Below is a small trained network, with its code and all its weights. Each question gives an input and a class and asks what happens when units are switched off, that is, made to give their printed mean instead of their output.

import numpy as np


def w(rows, s, z=0):
    codes = np.array(rows[::2]) - 128.0
    scale = np.full(codes.shape[1], s)
    scale[-1] = z or s
    return codes * scale


def f(y):
    return y / 2 * (1 + np.tanh(0.7978845608 * (y + 0.044715 * y**3)))


def log_softmax(a):
    a = a - a.max(-1, keepdims=True)
    return a - np.log(np.exp(a).sum(-1, keepdims=True))


def net(x, mask):
    res = np.array(x, float).reshape(1, 4) / 4 @ E
    y = f(res @ A[0][:, :-1].T + A[0][:, -1])
    res = res + np.where(mask, y, B[0][:, -1]) @ B[0][:, :-1]
    return log_softmax(res[-1] @ U[:, :-1].T + U[:, -1])


A, B = {}, {}
E = w([
[23,215,177,122,55,177,91,130],'x0',
[203,140,129,224,101,243,183,133],'x1',
[206,89,245,21,168,221,170,1],'x2',
[137,10,171,90,39,226,9,176],'x3',
],0.0063)
A[0] = w([
[155,169,90,125,249,62,209,91,223],'neuron 1',
[101,190,99,150,149,78,194,74,84],'neuron 2',
[145,161,112,123,213,48,189,56,253],'neuron 3',
[63,150,82,181,108,65,87,230,77],'neuron 4',
[144,241,96,225,144,162,222,137,238],'neuron 5',
[80,127,77,197,45,129,55,231,127],'neuron 6',
[208,60,185,81,114,146,123,111,243],'neuron 7',
[69,167,61,182,33,116,39,232,178],'neuron 8',
[249,35,120,130,189,183,133,92,217],'neuron 9',
[48,136,58,183,57,93,77,225,139],'neuron 10',
[75,206,115,61,189,45,159,95,153],'neuron 11',
[97,121,81,108,177,31,78,175,44],'neuron 12',
[213,169,160,227,95,254,151,135,187],'neuron 13',
[78,208,134,157,181,65,204,106,43],'neuron 14',
[91,163,227,92,64,190,96,66,230],'neuron 15',
],0.0078,0.0036)
B[0] = w([
[76,104,220,129,195,127,167,1,255],'neuron 1',
[96,162,194,201,195,106,147,69,191],'neuron 2',
[87,93,217,163,191,154,160,23,249],'neuron 3',
[101,171,97,108,161,68,68,199,216],'neuron 4',
[161,203,100,163,193,28,170,207,242],'neuron 5',
[90,75,91,43,114,137,67,189,223],'neuron 6',
[72,67,176,132,197,149,122,41,242],'neuron 7',
[125,117,109,77,160,110,48,198,248],'neuron 8',
[71,56,195,125,194,125,171,27,249],'neuron 9',
[87,147,97,83,183,99,63,197,235],'neuron 10',
[103,123,231,130,165,177,117,45,224],'neuron 11',
[192,213,72,187,70,125,71,224,179],'neuron 12',
[212,105,144,204,137,217,56,155,233],'neuron 13',
[120,186,206,173,196,98,171,60,201],'neuron 14',
[59,116,175,67,135,232,18,149,246],'neuron 15',
],0.0076,0.0085)
U = w([
[212,163,56,146,118,127,91,210,188],'0',
[232,212,25,65,12,116,192,47,3],'1',
[100,216,139,151,161,97,127,124,77],'2',
[69,118,78,52,135,92,117,172,95],'3',
[227,220,2,58,41,129,210,40,3],'4',
[220,208,41,57,33,121,211,62,3],'5',
[171,123,139,193,150,80,238,61,166],'6',
[88,67,176,84,137,228,82,60,192],'7',
],0.0085,0.0069)

Each question gives the input, the list of numbers given to net, and the class t.
The units are the neurons (one row each of A and B). Each row of codes is followed by its name. A weight is (code - 128) times the scale printed after its matrix; where a second scale follows, it is the last column's (A, B and U).
mask holds one flag per neuron, in row order. A switched-off neuron (its flag False) gives its mean, the last column of its row in B, instead of its output. The means were averaged over made-up inputs and are rounded, as every weight is.
A unit's drop is (log p(t) with every unit on - log p(t) with that unit switched off) / (log p(t) with every unit on - log p(t) with every unit switched off).
The circuit of an input: a set's keep is (log p(t) with only the set's units on - log p(t) with every unit switched off) / (log p(t) with every unit on - log p(t) with every unit switched off). Starting from the 12 units with the biggest drops (on a tie, the unit counted first), units are removed one at a time, each time the one whose removal leaves the highest keep (on an exact tie, the one counted first), for as long as the keep stays at least 0.8.
circuit, biggest first: the units of the circuit, biggest drop first
most important unit: the unit with the biggest drop
k most important neurons: the k neurons with the biggest drops, biggest first
drop of u: that unit's drop, to one decimal
input [-4,-6,-5,-8], class 6: most important neuron	(neuron 1)
input [-3,6,2,-1], class 6: circuit, biggest first	(neuron 15; neuron 5)
input [-5,-4,-1,7], class 3: circuit, biggest first	(neuron 3; neuron 1)
input [-6,-5,-5,1], class 0: 3 most important neurons	(neuron 12; neuron 9; neuron 7)
input [-1,-2,-8,2], class 3: 2 most important neurons	(neuron 6; neuron 13)
input [2,4,-1,-2], class 2: 4 most important neurons	(neuron 12; neuron 6; neuron 8; neuron 5)
input [-3,-2,-8,5], class 0: 3 most important neurons	(neuron 12; neuron 9; neuron 1)
input [-6,-6,1,2], class 6: 3 most important neurons	(neuron 15; neuron 6; neuron 8)
input [7,-3,0,1], class 3: 2 most important neurons	(neuron 3; neuron 1)
input [4,-5,-8,-1], class 3: 3 most important neurons	(neuron 6; neuron 10; neuron 13)
input [-6,7,4,-3], class 6: 2 most important neurons	(neuron 15; neuron 5)
input [-6,-1,-8,4], class 0: drop of neuron 12	0.4
input [6,-5,-1,-1], class 3: drop of neuron 1	0.2
input [-1,-8,-6,3], class 0: drop of neuron 15	0.1
input [4,-6,4,-8], class 6: most important unit	neuron 14
